Below are the code and all the weights of a small trained network. Each question names an input and a class and asks about switching units off, where a switched-off unit gives its printed mean instead of its output.

import numpy as np


def w(rows, s, z=0):
    codes = np.array(rows[::2]) - 128.0
    scale = np.full(codes.shape[1], s)
    scale[-1] = z or s
    return codes * scale


def f(y):
    return y / 2 * (1 + np.tanh(0.7978845608 * (y + 0.044715 * y**3)))


def log_softmax(a):
    a = a - a.max(-1, keepdims=True)
    return a - np.log(np.exp(a).sum(-1, keepdims=True))


def net(x, mask):
    res = np.array(x, float).reshape(1, 3) / 4 @ E
    y = f(res @ A[0][:, :-1].T + A[0][:, -1])
    res = res + np.where(mask, y, B[0][:, -1]) @ B[0][:, :-1]
    return log_softmax(res[-1] @ U[:, :-1].T + U[:, -1])


A, B = {}, {}
E = w([
[213,139,150,65,185,111,91,245,255,243],'x0',
[12,142,119,171,71,164,91,52,204,252],'x1',
[144,16,176,245,245,126,62,84,38,161],'x2',
],0.0079)
A[0] = w([
[141,111,132,167,164,129,113,119,115,139,236],'neuron 0',
[97,123,116,129,134,137,112,118,171,132,84],'neuron 1',
[14,130,122,151,80,138,119,53,154,237,131],'neuron 2',
[59,127,124,156,74,135,146,83,79,25,130],'neuron 3',
[187,127,132,93,171,124,143,164,72,11,151],'neuron 4',
[208,117,117,115,145,135,128,173,116,42,66],'neuron 5',
[176,119,126,131,175,121,119,154,161,206,101],'neuron 6',
[177,122,140,84,175,135,105,229,179,212,126],'neuron 7',
[91,113,129,156,84,137,139,102,94,77,110],'neuron 8',
[123,110,131,178,178,124,122,100,75,144,115],'neuron 9',
[97,123,122,115,128,144,126,71,63,105,112],'neuron 10',
[124,146,128,106,82,127,136,146,157,98,245],'neuron 11',
[124,91,141,152,179,133,100,119,115,131,73],'neuron 12',
[91,114,128,132,120,133,95,100,143,157,79],'neuron 13',
[113,155,136,73,64,109,131,157,173,92,92],'neuron 14',
[134,95,131,192,221,124,118,111,60,186,97],'neuron 15',
[84,135,135,130,84,111,103,79,78,58,115],'neuron 16',
[96,170,103,73,14,140,158,141,139,70,80],'neuron 17',
[106,128,124,158,82,137,137,102,155,202,82],'neuron 18',
[100,120,126,160,110,129,133,105,127,85,85],'neuron 19',
],0.012)
B[0] = w([
[103,55,94,52,98,167,46,85,108,183,219],'neuron 0',
[136,150,152,160,146,109,175,149,130,95,136],'neuron 1',
[99,156,144,135,134,98,64,219,61,150,247],'neuron 2',
[174,162,118,137,125,144,188,109,159,216,235],'neuron 3',
[89,160,142,143,130,102,61,209,80,158,252],'neuron 4',
[95,173,174,201,142,90,155,213,95,82,192],'neuron 5',
[187,185,121,137,115,118,180,118,163,128,193],'neuron 6',
[177,173,102,145,124,136,196,99,183,179,249],'neuron 7',
[178,159,109,127,129,106,174,123,149,135,184],'neuron 8',
[122,122,127,118,128,156,125,95,146,55,189],'neuron 9',
[159,155,118,133,118,131,155,135,174,143,182],'neuron 10',
[97,40,86,58,106,170,46,77,101,178,223],'neuron 11',
[156,129,179,148,146,123,154,121,155,46,160],'neuron 12',
[131,153,153,172,147,113,161,157,127,76,150],'neuron 13',
[176,124,162,163,150,142,123,77,116,31,184],'neuron 14',
[124,94,131,135,133,161,115,75,132,20,217],'neuron 15',
[177,159,109,132,131,113,157,122,168,158,198],'neuron 16',
[125,95,143,135,143,164,113,82,162,4,209],'neuron 17',
[128,158,156,184,146,96,162,188,105,72,170],'neuron 18',
[156,156,144,136,132,100,166,133,173,99,150],'neuron 19',
],0.023,0.016)
U = w([
[191,181,68,142,106,123,166,113,185,177,107],'0',
[140,93,132,131,142,177,92,73,125,11,142],'1',
[110,166,155,172,140,79,93,231,48,128,124],'2',
[96,51,48,51,68,154,77,93,85,200,253],'3',
[99,106,137,106,159,81,152,114,139,110,77],'4',
[103,68,124,121,125,77,154,125,132,129,76],'5',
[96,113,128,122,111,109,172,136,97,131,77],'6',
],0.011,0.007)

Each question gives the input, the list of numbers given to net, and the class t.
The units are the neurons (one row each of A and B). Each row of codes is followed by its name. A weight is (code - 128) times the scale printed after its matrix; where a second scale follows, it is the last column's (A, B and U).
mask holds one flag per neuron, in row order. A switched-off neuron (its flag False) gives its mean, the last column of its row in B, instead of its output. The means were averaged over made-up inputs and are rounded, as every weight is.
A unit's drop is (log p(t) with every unit on - log p(t) with that unit switched off) / (log p(t) with every unit on - log p(t) with every unit switched off).
The circuit of an input: a set's keep is (log p(t) with only the set's units on - log p(t) with every unit switched off) / (log p(t) with every unit on - log p(t) with every unit switched off). Starting from the 12 units with the biggest drops (on a tie, the unit counted first), units are removed one at a time, each time the one whose removal leaves the highest keep (on an exact tie, the one counted first), for as long as the keep stays at least 0.8.
units of the circuit, in order: the units of the circuit, biggest drop first
most important unit: the unit with the biggest drop
top k neurons: the k neurons with the biggest drops, biggest first
drop when u is switched off: that unit's drop, to one decimal
input [-3,-3,-6], class 1: most important unit => neuron 17
input [-7,-7,-1], class 0: top 4 neurons => (neuron 3; neuron 2; neuron 16; neuron 8)
input [6,7,5], class 2: top 3 neurons => (neuron 2; neuron 3; neuron 18)
input [0,-3,-3], class 3: top 3 neurons => (neuron 15; neuron 11; neuron 2)
input [-8,-3,-8], class 0: top 3 neurons => (neuron 3; neuron 16; neuron 15)
input [-8,-4,-8], class 0: top 4 neurons => (neuron 3; neuron 16; neuron 15; neuron 8)
input [-3,2,-2], class 3: top 2 neurons => (neuron 7; neuron 6)
input [0,4,-4], class 1: top 4 neurons => (neuron 4; neuron 17; neuron 0; neuron 5)
input [-2,4,3], class 2: top 2 neurons => (neuron 11; neuron 2)
input [5,-8,-8], class 1: top 4 neurons => (neuron 17; neuron 14; neuron 2; neuron 11)
input [5,2,-6], class 1: top 2 neurons => (neuron 14; neuron 3)
input [6,0,7], class 1: top 2 neurons => (neuron 15; neuron 3)
input [0,3,-1], class 3: top 2 neurons => (neuron 5; neuron 4)
input [6,-8,2], class 2: units of the circuit, in order => (neuron 4)
input [0,-4,0], class 2: top 2 neurons => (neuron 4; neuron 5)
input [-6,7,-4], class 2: top 2 neurons => (neuron 2; neuron 7)
input [-1,-4,-4], class 1: top 3 neurons => (neuron 2; neuron 17; neuron 0)
input [1,8,6], class 2: drop when neuron 2 is switched off => 7.0
input [-3,8,3], class 2: drop when neuron 2 is switched off => 0.3
input [-6,1,5], class 0: most important unit => neuron 3
input [-3,4,-6], class 1: drop when neuron 17 is switched off => 1.4
input [-7,-6,4], class 0: drop when neuron 3 is switched off => 0.9
